Below is a small trained network, with its code and all its weights. Each question gives an input and a class and asks what happens when units are switched off, that is, made to give their printed mean instead of their output.

import numpy as np


def w(rows, s, z=0):
    codes = np.array(rows[::2]) - 128.0
    scale = np.full(codes.shape[1], s)
    scale[-1] = z or s
    return codes * scale


def f(y):
    return y / 2 * (1 + np.tanh(0.7978845608 * (y + 0.044715 * y**3)))


def log_softmax(a):
    a = a - a.max(-1, keepdims=True)
    return a - np.log(np.exp(a).sum(-1, keepdims=True))


def net(x, mask):
    res = np.array(x, float).reshape(1, 7) / 4 @ E
    y = f(res @ A[0][:, :-1].T + A[0][:, -1])
    res = res + np.where(mask, y, B[0][:, -1]) @ B[0][:, :-1]
    return log_softmax(res[-1] @ U[:, :-1].T + U[:, -1])


A, B = {}, {}
E = w([
[26,63,194,212,95,146,191],'x0',
[115,132,115,116,123,144,156],'x1',
[125,126,138,96,133,170,183],'x2',
[109,119,114,107,126,141,166],'x3',
[123,134,115,121,106,140,152],'x4',
[42,179,196,55,65,87,8],'x5',
[89,26,62,122,146,255,68],'x6',
],0.0097)
A[0] = w([
[89,199,251,97,102,96,161,197],'N0',
[92,45,201,204,67,171,113,234],'N1',
[152,135,172,255,151,171,143,231],'N2',
[212,168,78,100,145,12,158,254],'N3',
[227,53,93,239,162,221,109,173],'N4',
[249,137,135,217,138,76,236,222],'N5',
[139,176,106,8,47,161,54,211],'N6',
[192,139,141,169,74,137,185,209],'N7',
[242,100,53,105,249,178,95,164],'N8',
[214,86,121,124,177,143,174,252],'N9',
[24,143,205,127,131,160,63,130],'N10',
],0.009,0.0038)
B[0] = w([
[156,125,188,219,52,117,139,222],'N0',
[94,86,110,202,179,218,149,218],'N1',
[87,94,36,175,135,83,182,200],'N2',
[121,246,150,112,144,98,154,237],'N3',
[152,78,130,75,70,101,174,244],'N4',
[91,187,111,124,210,85,162,255],'N5',
[180,100,183,35,148,152,87,236],'N6',
[94,138,103,135,167,82,124,182],'N7',
[95,124,94,106,68,94,66,244],'N8',
[116,126,89,100,131,81,141,212],'N9',
[126,137,168,151,93,220,127,198],'N10',
],0.011,0.013)
U = w([
[90,201,107,92,194,55,104,18],'0',
[62,127,117,215,204,64,157,204],'1',
[220,182,207,115,111,84,107,226],'2',
[125,141,180,241,38,108,132,126],'3',
[140,121,2,92,13,93,90,126],'4',
[179,23,58,175,116,116,198,76],'5',
[164,66,138,72,169,147,18,208],'6',
[125,120,130,187,137,221,89,3],'7',
],0.0091,0.002)

Each question gives the input, the list of numbers given to net, and the class t.
The units are the neurons (one row each of A and B). Each row of codes is followed by its name. A weight is (code - 128) times the scale printed after its matrix; where a second scale follows, it is the last column's (A, B and U).
mask holds one flag per neuron, in row order. A switched-off neuron (its flag False) gives its mean, the last column of its row in B, instead of its output. The means were averaged over made-up inputs and are rounded, as every weight is.
A unit's drop is (log p(t) with every unit on - log p(t) with that unit switched off) / (log p(t) with every unit on - log p(t) with every unit switched off).
The circuit of an input: a set's keep is (log p(t) with only the set's units on - log p(t) with every unit switched off) / (log p(t) with every unit on - log p(t) with every unit switched off). Starting from all 11 units, units are removed one at a time, each time the one whose removal leaves the highest keep (on an exact tie, the one counted first), for as long as the keep stays at least 0.8.
circuit, biggest first: the units of the circuit, biggest drop first
unit that matters most: the unit with the biggest drop
k most important neurons: the k neurons with the biggest drops, biggest first
drop of u: that unit's drop, to one decimal
input [-5,-5,-2,-3,-6,-1,1], class 4: unit that matters most => N8
input [5,2,-1,1,-5,1,4], class 7: circuit, biggest first => (N10; N1)
input [4,6,-2,-7,0,8,1], class 7: circuit, biggest first => (N1; N10)
input [-2,-4,2,-5,-4,-1,-8], class 0: 3 most important neurons => (N3; N5; N1)
input [1,-3,5,-1,-6,0,8], class 5: 2 most important neurons => (N1; N4)
input [6,-4,3,-2,1,-3,2], class 5: 2 most important neurons => (N4; N3)
input [4,-7,4,-8,-2,-4,1], class 5: 3 most important neurons => (N4; N3; N2)
input [2,-1,0,3,-7,2,-8], class 3: 2 most important neurons => (N0; N6)
input [1,-3,-6,4,-1,1,-5], class 3: 2 most important neurons => (N0; N6)
input [0,6,2,-4,-3,3,-5], class 2: 2 most important neurons => (N1; N2)
input [-6,-2,-6,5,1,5,1], class 6: 2 most important neurons => (N6; N0)
input [6,-6,0,6,-2,3,-1], class 3: 2 most important neurons => (N0; N6)
input [-5,-1,-6,5,-8,-1,1], class 4: 4 most important neurons => (N5; N8; N7; N1)
input [-8,6,0,3,1,5,3], class 6: circuit, biggest first => (N6)
input [-3,4,-5,7,-3,1,8], class 6: 2 most important neurons => (N6; N2)
input [0,6,-8,7,6,-8,-7], class 0: 2 most important neurons => (N3; N1)
input [3,-5,0,4,4,0,1], class 5: 2 most important neurons => (N5; N3)
input [3,-8,1,-1,-6,1,-4], class 3: 2 most important neurons => (N0; N9)
input [-4,6,4,2,-6,5,1], class 6: drop of N3 => 0.2
input [6,4,1,5,-4,4,-2], class 3: circuit, biggest first => (N0)
input [4,5,5,-5,6,1,4], class 7: drop of N4 => 0.1
input [-3,2,2,-4,-2,7,-3], class 2: drop of N6 => 0.1
input [-7,4,-6,-5,3,8,-3], class 2: drop of N7 => 0.0
